Each row comes from the steps of one path. Every step used is in the known rows, and no mark comes twice. Write the path behind each row, first mark first.
Each row is shifted at random along 3 fixed directions that mean nothing.
Known rows
Q/B/U/K/H: [ -7.6  -2.6  19.3  -0.2   5.1  -4.8 -25.1 -12.5 -12.5  13.1  24.3 -23.3
  15.7 -17.0  -9.1  13.4  -1.8  -2.1  -4.4 -17.5   0.9 -33.0  14.0  -9.5
 -30.8 -20.1  -0.7   9.5  19.9 -23.1  12.3  -8.1  -0.2  19.3  -9.9  27.8
   7.0   6.6   7.5  -0.5   9.4  15.4  -2.6]
U/Q/G/Y/K/B: [-28.3   5.6  14.2 -35.7  13.1 -14.6   0.8  16.5  12.5   0.9  11.8 -15.2
  -3.9  -9.3   6.3  -2.3 -15.3  13.0 -13.4 -12.6   8.8  18.8  -2.4  14.5
  -6.5   8.1   3.8 -15.7  29.6 -36.1  -0.9 -11.2  18.9 -13.5  -5.1 -25.5
 -11.5   1.6  -5.1  -3.2  -5.0  -4.5 -10.8]
B/Q/U/K/H: [-24.8   7.8  -7.6 -18.1  -9.1  -0.6  11.0  19.7  26.7  -1.9   1.0 -18.4
  -7.3   8.4 -12.7 -23.7  -7.2 -14.9 -17.8   3.6  14.3  22.6  14.8  28.3
  14.5   6.5  -2.2 -15.3  -7.9 -23.5   0.8 -12.5   9.6 -19.1  -2.2  -8.0
  -1.1 -37.1  -2.5  31.1  -1.7 -10.7  -7.2]
U/B/K/H: [-27.3  -9.9   1.2   3.5   4.6  25.9  23.9  12.6  33.1  18.9   3.4  -7.3
 -17.1  42.2 -10.9 -17.9  11.2 -35.4  22.8  16.8  10.6   6.6  61.7  31.8
  25.9   7.4  15.3  38.7 -36.0   0.2 -14.4 -10.8 -13.5   6.8  18.0  21.7
  -6.4 -14.1  17.4   4.3   1.1 -17.9  13.1]
K/B/Y/U: [ 27.4   0.4  27.5  -9.8   8.8 -20.5 -15.6  -5.5  -4.3   5.1  19.6 -21.2
   8.9 -34.3  -5.7   3.4  -5.9  16.1 -16.0 -15.7   2.6 -32.7  12.9   1.4
 -44.3 -15.2 -15.1  11.4  21.5 -28.6  21.1 -14.7  23.8   6.3 -20.9   6.2
  27.8   4.5  -5.5  -1.0  10.6  19.7 -20.3]
B/Q/H/Y: [-37.9   8.6  -4.5 -20.2  -2.1  -0.8  -2.7  23.7   2.8  -4.5   0.1  -7.8
 -11.5   3.4   7.9   4.3  -9.5  -6.4  -5.3  14.4  15.4  16.8   8.6  24.5
  17.3  15.2  18.7   1.5   2.6 -19.5 -10.6  -2.1   8.3 -24.3  -9.5  -6.4
 -13.7  -3.1   2.4   6.7   2.6 -12.9  -4.3]
Y/K/H/U: [  5.9  -2.9  11.6  27.3  -4.0  28.3  -9.4  -9.2 -19.0  28.5  24.0 -24.2
  21.7  18.8 -12.9  -8.0 -16.9  -1.0  10.6  14.1   3.7 -34.4  22.1   1.0
  -1.3 -27.9 -14.4  17.3  12.8   0.6   5.6 -21.4  -9.0  28.1  -1.2  19.9
  -1.3 -17.1  27.1 -12.3  12.0 -27.8   2.7]
G/H/U/K/B: [-25.4   4.6  -4.4  -2.6  11.8  14.8  11.3  26.9  -8.6  -3.2  26.7  -7.7
  -8.2  10.8   5.5 -10.3  -0.5 -29.8  -1.9  -5.8   7.9  10.1  43.7  17.1
  -7.7   7.9   9.4 -12.0  12.0 -30.2  -2.8   7.3  -0.5 -25.2  -5.6  -8.7
  -8.0  18.1  -1.7   5.4  -7.0  11.7   5.8]
U/K/B/Y: [  0.9  -3.5  11.4 -16.6  14.8  -3.7   4.9  14.0  22.6  -5.2  15.0 -12.9
 -11.9  -8.0 -26.1  -9.8   5.3  -3.8 -23.7 -15.9   8.2   0.5  29.7  22.5
 -17.8   6.2   0.7   8.3  20.8 -39.8  18.4  -8.3  18.7  -4.9  -7.3 -16.9
  14.6   3.5 -12.5  11.6   0.4   9.1  -1.0]
G/Y/H/K/B/U/Q: [-66.1  -3.4   7.1  -0.2  28.8  27.8  -8.3  15.9 -22.0  26.6  31.8  -9.7
  -1.7  31.5  12.2  27.0   4.1  -9.2  39.6  13.0 -10.8 -10.8  41.0  -1.5
  13.9  -3.9  35.7  34.2  10.0  10.1 -29.7  -3.7 -13.9  16.3 -12.7  27.6
 -34.4  22.2  44.6 -33.6  17.2  -8.7  14.7]
X/K/U/Q/H/Y: [-15.6   0.8  20.4  -7.5   1.8  17.6 -15.9   2.5 -14.5  11.6  33.8 -19.4
   8.9  -8.8  -7.5   5.1 -20.0   7.6  -0.7 -18.3   9.1 -20.6  -1.9   2.4
 -15.8 -14.6  -4.5   5.3  31.4 -23.6   5.6 -10.3  10.7  -1.2  -5.7  13.5
 -10.3   2.0  17.7  -2.0   6.6 -10.1  -4.3]
X/H/Y/K/B/U/Q/G: [-39.3   0.0  12.3 -17.6  10.7  20.3   1.8  19.3   9.9  21.2  22.9 -15.8
 -12.0  11.9  -0.5  -5.5  -9.2  -9.7  11.2   4.8  14.0  -8.7  34.6  17.4
   5.9  -1.3  14.0  16.2   6.9 -30.6 -12.7  -9.0   1.4 -12.5   3.2   8.2
 -11.7   1.7  15.5  -3.9   2.9 -24.2   0.7]
H/K/U/Q/B: [-15.9   2.6   7.5  -9.6  -9.0  15.2  -3.1  -0.4   9.8   5.7  25.4 -29.6
   7.9   4.6 -13.5 -12.7 -12.2  -9.9 -10.6 -16.8   9.3   3.8   7.7  16.5
  -1.6  -5.4 -11.0  -2.1  15.0 -14.5   7.3 -18.6   7.6  -2.8  -3.8  15.9
  -4.8 -18.4  12.6  10.9   6.8  -0.9  -6.4]
X/B/U/K/H: [-18.5  -2.4   3.0 -12.6   5.1  13.3   6.4  15.5  19.8   0.1  16.3  -7.7
 -10.9   6.1 -11.4 -16.1   5.8 -21.3   3.9 -11.5  11.6  -8.4  35.1  20.8
  -7.1   4.0   0.3   5.0  -4.3 -33.2   4.0   1.6   5.7 -19.6   6.2  15.2
   6.9   1.9   1.1  20.2  -9.6  11.3  -5.6]
G/B/K/U/Q: [  0.3  -5.5  21.6   4.2 -10.7  15.0  18.0   4.1  35.1  23.4   9.4 -38.1
   8.1  21.0 -17.7 -35.0 -11.7 -20.7 -13.3   1.9   6.4   0.0  33.8  39.0
  11.7 -13.7 -27.9   2.6 -29.4  -3.5  14.8 -30.2   8.7  10.5  -0.4  20.0
  -0.2 -48.9   8.8  18.7   1.2 -11.6 -16.7]
H/U/B/Q: [-53.0  -2.5  -6.7 -16.5   5.3  11.4   5.9  14.7  11.7   8.9  24.2  -1.7
 -19.4  18.5   8.5   5.8  20.3 -30.7  30.7   0.4   5.3  14.1  28.2  13.3
  15.0  18.7  24.9  13.6 -15.9   2.5 -28.8   6.1 -15.1 -16.5   6.4  26.4
 -18.6   0.4  25.4   2.5   3.5  16.0   9.2]
Y/K/B/U: [ -0.6  -0.5   2.2  -2.5   3.0   8.6   3.9  10.2  14.2   2.5  17.8 -24.9
   6.7   0.5 -22.6 -21.7  -4.2  -4.3  -8.6  -2.1   4.9 -17.1  19.8  21.8
 -13.2  -7.7 -10.5  -3.9  11.1 -26.5  20.2 -19.3  11.7   2.0   0.4   2.2
  13.8 -11.7   4.6   5.3  -0.2   5.7 -10.0]
Y/H/K/B/U: [-35.1   1.4  -6.1  -1.0   6.8  23.0  -0.2  20.2 -15.1  -4.0  26.4 -13.6
   3.8  15.4  -6.2  -6.1  -1.9 -21.3   0.6  -0.1  14.8 -10.5  31.3  16.1
  -3.6  -2.4  10.5   8.6  24.4 -30.4   4.2  -5.7  -2.3  -8.1  -2.9   2.9
   1.9  15.7  12.7   0.7   1.3  12.0  -3.1]
G/X/H/K/B/Q/U: [-45.8   4.0  13.4 -18.1   5.1   6.1   0.3  14.9 -10.5   1.8  19.6 -21.6
  -1.2  -3.6   2.2  -1.8 -24.4 -12.5  -2.9  -4.5  -0.2   3.9  40.4   6.2
  -1.5  -9.4   3.9  -1.4  11.5 -29.3  -4.9  -4.8   0.4  -8.4   4.0  17.1
 -18.9  10.0  19.4  -2.7   8.7  -8.4   4.2]
Y/U/Q/G/B/K: [-33.9   5.5  -4.7 -31.1   7.2  -4.8  19.1  25.8  26.9  -6.7   9.4 -21.4
  -2.3   6.1   3.2 -25.0   5.6 -17.4   5.8  -5.2  13.1  29.2  13.9  24.2
   7.2  16.3  -3.3 -16.8  -0.5 -28.7  -7.8 -10.7  10.2 -26.6  10.3 -19.2
   1.8 -19.7  -1.3  17.3  -9.5   4.1 -15.9]
Y/U/Q/B/K/H: [-26.0  16.4 -11.4 -35.3   3.6 -15.4  -0.4  24.6   8.9 -27.2  12.5 -16.3
   0.1 -22.2   3.0 -19.8  -5.5  -6.8 -21.5 -19.7  20.2  24.7   5.1  26.1
 -11.6   9.4  -3.8 -26.7  19.0 -50.0   7.2   0.0  28.1 -28.3  -2.7 -28.8
  13.0  -1.0 -13.3  25.6  -8.9  19.1 -22.4]
Q/B/K/H: [-10.7  -4.4  13.6   4.3   0.1   3.8 -12.4  -1.9   8.4  11.6   7.9 -24.0
   9.9   4.8 -12.0   1.5  -9.9  -6.6   6.0  -0.7   7.2 -14.6  35.5  12.8
   6.2 -10.7   4.9  27.9  -0.6 -10.1   3.0 -20.1  -2.6  18.3  -0.3  22.4
  -2.5  -3.2  13.4  -5.8   9.9  -6.0   1.7]
H/Y/K/B/Q/G: [-18.0  -1.0   9.3 -22.1  11.2   4.8   0.5  16.5  25.5   6.7  19.5 -22.6
  -5.3   6.4 -12.6  -9.9  -6.8  -1.7  -1.3   9.0  15.9  -0.6  28.2  25.3
   0.0  10.2   8.6  14.2  22.7 -27.4  -2.2 -25.8  12.9  -7.9  -6.6  -4.6
  -5.4  -8.9   9.8 -10.1   8.8 -12.1  -0.9]
Y/K/U/B/Q/G/H: [-29.7  -1.9  14.2  -6.6  11.5   7.4 -10.2  11.1 -11.5  16.5  31.1 -18.3
   8.6   4.0   0.2   3.8  -2.6  -5.8  13.3  -7.3  -0.3 -19.0  15.1  -2.9
 -18.1  -4.2   4.7   3.4  25.5 -26.4  -2.6 -12.9  -5.4   7.8   6.0  13.2
  -4.5   8.0  19.7 -14.0   4.1   9.0   1.9]
H/U/B/Q/G/X/K: [-48.5  -1.7  11.3 -24.8   9.0   4.9   4.0  14.3   5.2   5.2  31.1 -13.9
  -6.5   1.7   2.2   0.2   1.4 -22.7  19.1 -10.7  10.6   7.6  26.8   6.8
  -3.9  10.7   9.7   4.9  13.8 -25.3 -17.1  -1.4  -8.7 -18.4  10.4  15.5
 -16.9   4.1  20.5   0.2   0.9  12.2   2.6]
Q/G/H/Y/U: [ 11.7  -4.6  22.6  18.4   2.7  14.8  12.3  -6.2   2.2  41.5   3.4 -26.3
  12.4  29.7   9.2  -9.0 -12.4 -14.0  27.2  31.3   7.0 -19.3  34.7  -7.8
   3.2  -9.2  -7.7  21.2 -11.5  11.7 -17.0 -24.7 -16.1   5.7  -1.0  19.6
  -2.5 -27.5  13.5 -14.4  10.7 -43.2   3.7]
K/U/Q/G/Y: [-50.1   5.2  -0.8 -35.9  18.1  -3.4   9.7  34.7   9.1  -7.2  13.4   5.3
 -25.2   4.0  19.9  -1.2   0.8  -2.7  20.2 -14.0  -7.9  33.4  10.1  -1.2
   9.4  33.8  22.5 -17.1  -0.4 -13.0 -34.3   6.0   7.1 -33.2   2.1 -18.7
 -19.2  14.0   1.4  -1.8  -7.7  16.0   1.8]
Y/K/H/U/Q: [-11.1   1.6   2.6  14.6  -7.9  30.9   3.5   1.8  -2.2  24.2  18.1 -23.2
   8.3  27.4 -10.8 -18.2 -16.6  -7.7   5.5  16.6  10.5 -10.9  23.1  17.5
  15.1 -16.2 -10.6   6.3   0.2  -1.6  -0.4 -19.0  -4.0  14.2   4.0  10.6
  -6.8 -28.5  24.8   0.0   7.0 -34.9   2.1]
G/H/Y/K/B/Q: [-11.3   9.1   9.1  -6.0   7.6   7.7  -4.3  17.1  -6.3   6.9  20.0 -17.9
   4.1  -0.7   4.1  -5.5 -17.0  -6.1 -20.3  10.2  15.0  -7.5  29.4  25.3
 -14.3  -6.5   1.1  -2.0  24.3 -33.1   9.7 -11.2  15.1  -5.6 -18.1  -4.4
  -6.5   4.2   3.1  -8.1   4.9 -10.6  -4.8]
Q/B/K/U: [ 16.1  -5.7  24.2  11.1  -7.5  -2.6 -16.0 -12.4  11.4  15.8  12.7 -37.0
  23.2  -7.0 -21.7  -6.2 -14.4  -0.3  -5.5 -11.7   3.0 -28.3  17.3   5.9
 -10.2 -19.2 -18.9  16.3   2.8  -7.1  18.3 -29.2   4.4  23.9  -6.7  29.6
  11.8 -22.5  10.3   3.6  12.4   1.8 -11.3]
H/K/B/Y/U/Q/G: [  1.8   6.4  22.3 -31.3   6.0 -12.8 -11.8   5.9   1.9  -8.4  32.4 -30.2
  14.3 -31.4 -11.0  -6.5 -11.7   9.5 -30.7 -30.0  19.6  -7.2   2.7  16.9
 -41.0  -5.4 -16.9  -1.7  59.0 -61.5  26.2 -20.3  27.1 -13.6 -16.1 -16.1
  16.3   4.1 -10.1   7.6   1.3  14.3 -25.7]
K/H/U/B: [-17.8   1.2  -1.1  -3.8   1.3  17.0  14.3  12.8   2.8   5.5  16.9  -1.7
 -16.5  16.4   7.0 -18.7  -3.0 -29.8   7.2   4.9  14.0   7.0  45.5  18.4
   3.0   5.1   6.8   8.4 -16.3 -14.8 -15.5   4.3  -2.4 -18.5   2.0   5.0
  -2.4   1.9   2.1  10.5  -3.9   2.5   2.9]
B/Y/U/Q: [ -0.9   7.4   4.9 -13.7   6.4  -3.5   7.7   9.8  16.8   7.6   0.9 -11.1
  -8.4  -6.0  -1.7  -8.2   6.7   0.4   0.7   8.6   4.6   3.9  11.4  11.2
   1.4   6.0  -6.1   6.8 -11.1  -6.2  -7.5  -3.7  14.7  -6.0  -6.4  -7.2
  13.6 -24.1   2.7  11.7   6.6 -12.9 -11.1]
X/G/Y/U/B/Q/H/K: [-13.9   3.3  21.8 -12.0  12.4   4.8 -10.8   5.7   0.7   5.8  27.0 -32.4
  14.9 -10.3  -4.3  -9.0 -13.9  -2.5   1.6  -9.3  13.0 -15.5  12.4   6.8
 -24.3  -6.3 -13.5  14.6  38.7 -43.8   8.9 -14.9  14.7 -15.4 -14.1  -9.6
   7.8  -0.7   2.8  -0.5  -0.6  -8.4 -23.1]
K/H/U/B/Q: [-19.2   1.2  14.9  -0.2  -4.4   7.8 -13.4  -2.7 -21.8  17.8  26.5  -6.8
   1.6   2.4  13.2   7.7  -8.1  -9.0   5.2  -3.6  10.7 -16.6  20.8   3.1
 -13.5 -12.3   3.0  13.4   5.0 -12.9  -6.4  -1.9  -5.6   4.3  -7.6  25.7
  -6.4   4.3  15.5  -0.5   5.6   4.8  -3.2]
H/U/Q/G/Y/K/B: [-36.0   0.3  13.4 -17.9  11.6   4.3  -2.9  11.8   0.6  16.4  32.5 -20.6
  -0.1   6.5   7.8   4.3  -7.0  -1.6  18.2  -7.2   3.1   3.6  15.3   4.4
   0.6   5.1   7.6  -0.7  20.4 -13.2 -16.7 -12.1  -0.7  -8.5  -5.6   4.9
 -20.2  -1.8  21.0 -11.1   4.4  -3.1  -1.6]

Which path is each row?
[-11.9  -5.0  43.7   4.3  20.3   4.2 -26.8 -10.0 -48.4  17.8  39.2 -15.6
  20.1 -25.2  -1.0  25.8 -19.1  10.5   4.7 -16.4  -9.8 -51.1  22.3 -32.9
 -46.8 -30.6  -8.5  20.2  43.3 -24.4   6.4  -2.7  -1.2  35.0  -3.3  30.9
  -2.4  30.5  30.6 -28.1  19.6   6.4   5.0]
G/X/K/U/B/Y/H
[-30.0  -3.9  15.8  -7.4   1.7  32.0  17.2  14.0  37.4  23.5  19.4 -38.0
  -8.0  25.1 -10.3 -31.5  -6.4 -29.7  14.3  15.3  15.2  -7.7  45.1  29.9
  12.2   3.6  -8.7  13.7 -15.5 -23.3  -5.1 -22.4   2.9 -18.7   5.4   9.7
  -3.3 -30.7  14.8   7.1  -2.9 -28.8  -9.1]
X/G/B/U/Q/H/Y/K
[-12.6   2.7  15.7 -15.3  -4.1   7.8  23.7  12.5  36.2   8.4   1.3 -31.3
 -11.2  13.1 -13.7 -37.0 -28.2 -25.6 -17.9  17.3  16.5  11.9  60.4  32.8
  10.4  -0.7 -17.4  -2.5 -21.5 -23.5  -0.5 -17.6  15.1 -14.6   2.4  15.6
  -3.5 -38.9   7.7  22.6   6.8 -32.0  -1.7]
G/X/B/Q/U/K/H/Y
[-38.1   1.2   3.1 -22.5   8.4  18.8  12.6  30.5  28.3   9.7  10.0 -16.1
 -20.1  18.3  -9.7 -20.3 -13.1 -15.3   3.3  12.9  21.7  10.6  43.3  36.0
  23.5   9.4  16.1  16.7   0.5 -34.6 -12.2 -13.0   6.9 -26.4   6.0  -9.0
 -10.4  -4.8   5.7   2.8  -0.1 -26.2   0.5]
X/H/Y/K/B/Q/G
[  2.1  -0.6  30.7  -7.6   0.6  -3.6 -20.2 -10.3  -7.1  17.4  31.7 -43.5
  33.2  -9.5 -12.4   2.3 -20.4  14.2 -11.5 -15.0   9.5 -24.6   2.0   8.8
 -29.6 -25.0 -19.1  13.9  49.2 -27.8  24.1 -36.8  11.6  13.0 -21.0  16.7
   1.8 -12.7  13.0  -8.4  13.5  -1.9 -22.2]
H/K/B/Q/G/Y/U
[ 17.7   7.2  23.2 -10.5   7.3  -9.6   8.4  13.2   2.0   4.6  16.6 -23.2
  11.2 -18.6  -0.8 -25.3 -17.7 -13.7 -26.8  -4.5  23.6  -7.9  21.7  12.3
 -33.2  -2.6 -23.9 -12.9  33.6 -61.4  14.4  -9.2  13.0 -23.3  -7.6 -30.3
  19.1  -4.8 -25.4  11.7 -11.1  -1.3 -21.3]
Q/G/H/U/B/Y/K
[-19.9   6.6  22.1 -19.3  14.1  -0.5  -1.6  10.7  -5.8  12.2  16.2 -19.8
   2.3 -12.2   3.0   1.7  -7.9   2.4   5.0  -0.1   4.4  -5.2  21.3  -3.3
 -10.5  -3.2  -5.9  12.4  19.9 -29.2  -9.3  -5.8   7.3  -3.8  -1.5  -4.0
   2.9  -3.6  11.2  -2.5   9.4 -20.6  -8.1]
B/Y/U/Q/G/X/H/K
[-26.3  -4.6   7.9   4.0  20.2  13.9  10.1  12.0  11.3  27.9  11.1 -31.5
   0.2  31.4  -9.1  -3.7  -2.7 -11.4  26.4  22.3  -7.3  -1.0  44.5  15.3
  17.5  -5.3  11.8  26.3 -14.5  11.5 -14.8 -19.0   0.3   7.6 -11.2  15.3
 -11.4 -20.3  24.0  -8.3  16.1 -26.5   5.4]
G/Y/U/K/B/Q/H
[-28.7  -2.1  14.3 -18.4  15.7  -2.5  -6.6  16.8   1.5   4.6  35.6 -19.9
   0.9  -1.1  -6.1   3.3  -0.8  -5.1   4.1 -18.8   4.4   2.1  21.0   7.6
 -13.2   7.7   7.1   1.1  34.6 -30.4  -2.6 -10.6   3.7 -12.9 -13.4  -3.6
 -10.1   5.7   7.4  -1.2   2.1  15.2  -4.0]
H/U/K/B/Q/G/Y
[-36.0  -0.2  19.0 -18.2  18.8   5.9 -12.2   5.1 -19.9  20.0  31.7  -9.2
  -2.5   4.5  27.1  15.7  -3.5  -3.8  24.6   3.9   4.2 -10.6  33.2  -7.3
 -13.9  -3.1  18.7  20.0  13.6 -13.5 -27.0  -6.7  -1.3   1.4  -8.7  15.6
 -18.1  18.8  21.0 -24.7  11.5  -4.2   5.6]
K/H/Y/U/Q/G/B
[-41.0   2.1   5.3 -29.3  10.1  -3.8   6.6  27.5  16.2   5.0  14.6 -16.8
 -15.8  10.6  13.1  -1.3  -1.8 -11.1  17.1   4.6  11.1  11.9  37.2  20.9
   2.8  19.6  22.8   6.1   0.0 -21.4 -17.6 -16.0   4.7 -27.4  -3.1   6.2
  -9.4   4.0   8.8  -5.8   3.4   7.9  -1.9]
K/B/Q/G/H/Y/U
[-14.5   1.0   8.7 -12.8   0.1  24.8  19.1  21.8  32.6   7.2  18.0 -26.4
 -13.1  11.3 -28.3 -30.9 -14.4 -16.1 -10.9  -0.5  27.8   1.8  40.4  46.5
  12.7  -1.6  -6.1  12.9   0.1 -31.9   8.6 -17.4  17.5 -20.6   1.3  -4.2
   4.7 -23.0   6.9  20.6   0.1 -14.5  -9.8]
X/K/B/Y/H/U/Q
[ -3.2   2.2  24.2  10.6   4.4  10.1 -16.5  -5.1 -16.9  34.3  29.0 -31.7
  19.7   3.1   5.3   9.1 -19.0  -2.8  -2.4  15.7   4.9 -35.7  31.1   4.0
 -20.2 -27.3  -3.4  13.6  18.2 -10.6   5.1 -23.5   0.9  20.4 -21.6  32.8
 -10.9 -10.0  25.6 -19.9  20.5 -23.7   1.1]
G/H/Y/K/B/Q/U
[-36.0  -1.3  24.0 -10.8   8.9   3.4 -14.4   3.3 -13.7  12.6  18.4 -23.1
   5.4  -2.7   4.6  16.0 -22.3  -1.2   9.4   9.9   1.1 -18.8  33.8   0.9
  -4.8  -9.6   4.6  14.6  16.5 -17.8  -5.5  -9.2   0.6   9.7   1.5  34.6
 -19.9  10.5  33.1 -20.4  16.9 -18.3   7.4]
G/X/B/Q/H/Y/K
[-12.4   0.4  42.0  -6.0  14.3  -2.6 -46.7  -9.8 -55.9  16.0  48.2 -16.6
  35.8 -35.0   4.4  33.7 -25.9  36.6  -3.2 -40.5  -0.4 -48.6 -31.6 -33.0
 -51.5 -34.4 -10.7   1.7  79.2 -37.6  15.7  -9.3   8.7  23.4 -16.4   9.5
  -8.4  30.0  19.6 -24.1   8.2  11.9 -14.9]
X/K/U/Q/G/Y/H
[-13.7   3.8  19.5   4.8   5.2  17.2  -6.9   0.6 -19.2  25.3  29.5 -27.0
  13.4   7.5   7.0   8.5  -9.4  -7.8   2.3   1.6   5.5 -20.1  32.4   9.6
 -16.9 -20.0  -2.1  16.5  18.7 -14.8   5.3 -14.6  -0.1  10.4 -13.2  25.1
  -6.9   2.2  21.6 -12.3  13.1 -14.3  -1.4]
G/H/K/B/Y/U/Q
[-15.8  -1.5  21.8  -3.0  -1.9  12.6   7.3   5.7   8.9  24.3  15.5 -36.7
   8.3   9.4 -14.3 -19.6 -23.7  -2.5  -3.7   4.2   6.7 -19.6  28.0  14.9
  -5.4 -18.3 -15.9  -2.6   5.0 -26.6  12.4 -25.8   3.0   9.5  10.4  15.7
   2.3 -22.7  16.6   1.9   4.2 -25.0  -7.4]
Y/K/B/U/Q/G/X/H
[-65.7   4.1   1.4 -38.6  23.0  -5.7  -4.9  21.8 -13.6  -8.5  31.8  -9.2
  -3.0 -10.1  14.8  10.0   9.9 -18.1  21.4 -16.7   5.8   9.8  21.6  -3.4
 -18.6  10.0  20.5   3.1  31.1 -43.9 -18.1   7.9  -3.5 -20.9  12.3   3.3
  -8.1  31.2  16.0  -5.9   0.8  24.0  -0.3]
Y/U/B/Q/G/X/H/K
[ -6.8  -0.6  11.8  -0.7  11.3  24.5  11.4  16.1  18.3   9.6  23.3 -24.1
  -6.4  16.4  -5.7 -24.6  -5.4 -21.7  10.3   3.8  16.1 -10.2  49.4  14.0
 -11.9   7.5  -5.5  13.0  12.0 -32.6   0.5 -15.0   6.6 -23.2  -3.1  -7.6
   9.2  -3.5   2.1   0.5  -2.5 -18.0  -2.6]
X/G/H/Y/U/K/B
[ -7.5   0.3  20.9  12.9   9.9  10.0  -7.6   4.2 -14.0  25.1  22.5 -28.6
  15.9  12.4  -8.4  -2.3 -20.5  -1.9 -10.7   9.7   7.1 -19.8  26.2  12.7
  -4.7 -22.2  -8.4  13.0  18.8  -9.9   8.0 -16.8   7.3  16.0 -27.9   6.0
  -3.8 -15.0  14.8  -3.4  13.3 -14.6 -11.2]
G/Y/H/U/K/B/Q
[ -2.9  -9.1  30.5   6.6  -1.8  11.1  -2.3  -6.4  12.5  37.5  17.7 -35.3
   8.7  23.6 -16.6   0.3 -11.8  -3.8  -5.6   5.9  12.4 -20.9  30.2  15.2
  -7.0 -15.3  -4.9  22.2  12.5 -11.3  13.3 -33.9  -3.7  20.5  -8.4  26.6
  -4.2 -27.0  15.8  -3.3  14.4 -29.4   3.5]
U/K/B/Q/G/H/Y
[-11.0   2.6   9.8 -15.7   0.2  19.7  31.5  25.8  43.3   7.4   6.7 -33.7
  -6.1  16.3 -28.0 -48.8 -24.0 -16.5 -17.3   2.3  28.1   8.5  34.3  49.4
  10.7  -2.2 -15.6  -4.8  -4.0 -39.0  13.9 -24.4  21.8 -28.4   2.4 -15.9
   7.1 -36.2  -7.5  28.5 -10.6 -19.2 -21.2]
X/K/B/U/Q/G/Y/H
[-14.8  10.8   4.8 -20.9   6.4   5.3  20.3  21.7   7.7  -1.1   4.7 -11.7
 -13.4   8.8  13.3 -29.0 -22.2 -13.0  -5.7  17.9  17.9  20.6  41.7  16.4
   1.3  11.7  -3.2  -7.9  -3.2 -26.5 -17.8  -7.3  16.3 -25.0  -2.3 -21.6
  -0.7 -12.4  -5.4   7.5  -0.2 -26.0  -4.3]
K/H/Y/U/Q/G/X
[ 12.6  -0.9  41.3  -6.7   2.9  -9.4   9.1  -2.3   0.1  20.1   6.6 -24.7
   6.0 -14.5   0.1 -16.7 -28.7  -7.9 -13.6   0.7  12.4 -15.0  31.4  -5.2
 -22.3 -12.7 -26.1   4.1   9.4 -37.8   3.0 -10.0   2.5  -5.9   2.8  -1.5
  11.6 -11.6  -9.2   6.4   0.9 -21.3 -12.7]
Q/G/X/H/U/B/Y
